Below are the code and all the weights of a small trained network. Each question names an input and a target symbol and asks about switching units off, where a switched-off unit gives its printed mean instead of its output.

import numpy as np


def w(rows, s, z=0):
    codes = np.array(rows[::2]) - 128.0
    scale = np.full(codes.shape[1], s)
    scale[-1] = z or s
    return codes * scale


def norm(h):
    return h / np.sqrt((h * h).mean(-1, keepdims=True) + 1e-5)


def f(y):
    return y / 2 * (1 + np.tanh(0.7978845608 * (y + 0.044715 * y**3)))


def softmax(a):
    e = np.exp(a - a.max(-1, keepdims=True))
    return e / e.sum(-1, keepdims=True)


def log_softmax(a):
    a = a - a.max(-1, keepdims=True)
    return a - np.log(np.exp(a).sum(-1, keepdims=True))


def net(x, mask):
    ids = ['αβδζηθλμξσψω'.index(c) for c in x.split()]
    T = len(ids)
    res = E[ids] + P[:T]
    u = 0
    for l in range(2):
        r = norm(res)
        for j in range(3):
            rows = slice(2 * j, 2 * j + 2)
            q, k, v = (r @ M[l][rows].T for M in (Q, K, V))
            z = softmax(np.where(np.tri(T) > 0, q @ k.T / 2**0.5, -1e9)) @ v
            o = O[l][rows]
            res = res + np.where(mask[u + j], z, o[:, -1]) @ o[:, :-1]
        u += 3
        y = f(norm(res) @ A[l][:, :-1].T + A[l][:, -1])
        res = res + np.where(mask[u : u + 8], y, B[l][:, -1]) @ B[l][:, :-1]
        u += 8
    return log_softmax(norm(res)[-1] @ U[:, :-1].T + U[:, -1])


Q, K, V, O, A, B = {}, {}, {}, {}, {}, {}
E = w([
[135,206,144],'α',
[95,130,112],'β',
[60,132,103],'δ',
[85,128,95],'ζ',
[79,138,118],'η',
[182,177,72],'θ',
[103,129,176],'λ',
[167,83,49],'μ',
[91,132,113],'ξ',
[7,160,83],'σ',
[238,101,193],'ψ',
[106,62,134],'ω',
],0.017)
P = w([
[2,151,69],'0',
[31,143,86],'1',
[50,140,98],'2',
[64,138,109],'3',
[84,137,116],'4',
[95,134,126],'5',
[108,130,127],'6',
[123,128,124],'7',
[133,133,132],'8',
],0.011)
Q[0] = w([
[106,69,170],'0.h1',
[135,145,158],'0.h1',
[68,157,14],'0.h2',
[55,225,52],'0.h2',
[84,178,136],'0.h3',
[86,3,171],'0.h3',
],0.023)
K[0] = w([
[98,87,146],'0.h1',
[99,163,146],'0.h1',
[219,85,158],'0.h2',
[187,131,193],'0.h2',
[36,151,106],'0.h3',
[151,191,253],'0.h3',
],0.024)
V[0] = w([
[111,165,117],'0.h1',
[160,47,196],'0.h1',
[79,188,165],'0.h2',
[29,3,147],'0.h2',
[96,124,95],'0.h3',
[79,157,88],'0.h3',
],0.025)
O[0] = w([
[135,148,143,164],'0.h1',
[99,29,144,13],'0.h1',
[127,162,241,149],'0.h2',
[147,2,181,255],'0.h2',
[92,102,118,210],'0.h3',
[81,80,115,250],'0.h3',
],0.02,0.012)
A[0] = w([
[121,68,150,128],'0.n1',
[97,123,112,53],'0.n2',
[154,151,50,253],'0.n3',
[102,78,90,233],'0.n4',
[253,171,130,21],'0.n5',
[112,123,128,142],'0.n6',
[167,154,127,112],'0.n7',
[90,191,165,84],'0.n8',
],0.022,0.0028)
B[0] = w([
[149,22,127,253],'0.n1',
[141,146,79,148],'0.n2',
[212,55,62,221],'0.n3',
[158,39,200,255],'0.n4',
[5,11,165,178],'0.n5',
[141,110,114,146],'0.n6',
[105,104,157,138],'0.n7',
[80,195,222,179],'0.n8',
],0.024,0.0081)
Q[1] = w([
[226,103,34],'1.h1',
[117,219,184],'1.h1',
[51,146,142],'1.h2',
[74,116,142],'1.h2',
[31,85,146],'1.h3',
[79,86,3],'1.h3',
],0.025)
K[1] = w([
[97,40,90],'1.h1',
[101,189,139],'1.h1',
[162,130,158],'1.h2',
[135,141,145],'1.h2',
[190,126,144],'1.h3',
[157,139,4],'1.h3',
],0.038)
V[1] = w([
[209,180,133],'1.h1',
[153,144,131],'1.h1',
[67,151,106],'1.h2',
[236,189,253],'1.h2',
[67,110,75],'1.h3',
[205,78,225],'1.h3',
],0.019)
O[1] = w([
[205,187,163,1],'1.h1',
[140,138,135,90],'1.h1',
[12,119,181,103],'1.h2',
[243,60,51,47],'1.h2',
[119,80,160,161],'1.h3',
[181,250,178,234],'1.h3',
],0.015,0.0086)
A[1] = w([
[212,178,74,56],'1.n1',
[140,185,98,35],'1.n2',
[108,124,89,121],'1.n3',
[99,100,91,87],'1.n4',
[192,5,118,198],'1.n5',
[105,242,138,59],'1.n6',
[130,193,83,2],'1.n7',
[93,162,109,140],'1.n8',
],0.018,0.0052)
B[1] = w([
[1,109,94,130],'1.n1',
[66,87,119,132],'1.n2',
[169,121,137,136],'1.n3',
[171,91,110,145],'1.n4',
[175,221,82,251],'1.n5',
[190,133,109,146],'1.n6',
[15,96,106,135],'1.n7',
[147,42,147,135],'1.n8',
],0.029,0.017)
U = w([
[123,116,123,168],'α',
[142,145,123,34],'β',
[151,165,114,75],'δ',
[80,224,125,162],'ζ',
[128,118,127,2],'η',
[164,135,142,96],'θ',
[204,140,43,162],'λ',
[39,194,79,126],'μ',
[105,124,135,84],'ξ',
[27,97,170,238],'σ',
[153,6,158,86],'ψ',
[131,144,123,71],'ω',
],0.019,0.0055)

Each question gives the input, a string of symbols that net reads in full, and the target symbol t.
The units are the heads (2 rows each of Q, K, V and O) and the neurons (one row each of A and B). Each row of codes is followed by its name. A weight is (code - 128) times the scale printed after its matrix; where a second scale follows, it is the last column's (O, A, B and U).
mask holds one flag per unit, layer by layer, with each layer's heads first. A switched-off unit (its flag False) gives its mean, the last column of its rows in O or B, instead of its output. The means were averaged over made-up inputs and are rounded, as every weight is.
A unit's drop is (log p(t) with every unit on - log p(t) with that unit switched off) / (log p(t) with every unit on - log p(t) with every unit switched off).
The circuit of an input: a set's keep is (log p(t) with only the set's units on - log p(t) with every unit switched off) / (log p(t) with every unit on - log p(t) with every unit switched off). Starting from the 12 units with the biggest drops (on a tie, the unit counted first), units are removed one at a time, each time the one whose removal leaves the highest keep (on an exact tie, the one counted first), for as long as the keep stays at least 0.8.
circuit, biggest first: the units of the circuit, biggest drop first
k most important neurons: the k neurons with the biggest drops, biggest first
top k neurons in layer l: the k neurons of layer l with the biggest drops, biggest first
which heads matter: for each layer, one digit per head in row order, 1 if its drop is at least 0.15 and else 0, layers parted by /
input μ ζ ψ ω, target λ: circuit, biggest first : (0.h2)
input β ζ ω ψ σ δ, target σ: which heads matter : 010 / 010
input ζ λ α σ ψ ω, target λ: which heads matter : 101 / 010
input ψ σ σ θ σ μ σ ω, target σ: circuit, biggest first : (0.h2, 1.h2)
input σ σ σ σ ψ θ η σ η, target σ: circuit, biggest first : (0.h2, 1.n5)
input σ σ ω μ μ μ σ ζ σ, target λ: which heads matter : 010 / 000
input ψ σ μ σ θ, target σ: 2 most important neurons : (1.n5, 0.n1)
input σ ξ σ, target σ: 3 most important neurons : (1.n5, 0.n3, 0.n4)
input μ α σ μ α η, target ζ: which heads matter : 010 / 000
input ω ζ η σ ψ, target σ: circuit, biggest first : (0.h3, 0.n5)
input θ ω ζ μ μ ζ σ β, target λ: which heads matter : 000 / 000
input ω ζ ψ η, target λ: which heads matter : 110 / 000
input μ ψ σ σ μ, target σ: 2 most important neurons : (0.n5, 0.n1)
input ω μ η, target λ: which heads matter : 000 / 000
input μ α σ β, target ζ: most important neuron : (0.n8)
input η ζ σ ψ σ ω, target σ: which heads matter : 111 / 010
input σ μ σ σ ω σ ψ δ, target λ: which heads matter : 010 / 000
input σ σ σ, target σ: top 2 neurons in layer 0 : (0.n4, 0.n3)
input ω ξ σ ψ α, target λ: which heads matter : 010 / 001
input μ ω α σ β, target ζ: which heads matter : 010 / 000
input λ ζ σ μ μ α σ, target ζ: circuit, biggest first : (0.h2)
input σ ψ σ μ σ α, target σ: which heads matter : 000 / 011
input σ δ σ ζ ψ α, target λ: which heads matter : 110 / 001
input ψ ω σ δ, target σ: 3 most important neurons : (0.n5, 0.n1, 1.n6)
input ψ δ α σ ω σ α, target σ: which heads matter : 010 / 011
input δ ω σ θ ζ, target μ: which heads matter : 010 / 000
input σ μ σ δ, target λ: circuit, biggest first : (1.n5)
input σ ω θ σ ψ σ μ, target σ: 2 most important neurons : (0.n3, 0.n1)
input μ ξ ζ σ ψ, target σ: 2 most important neurons : (0.n5, 1.n5)
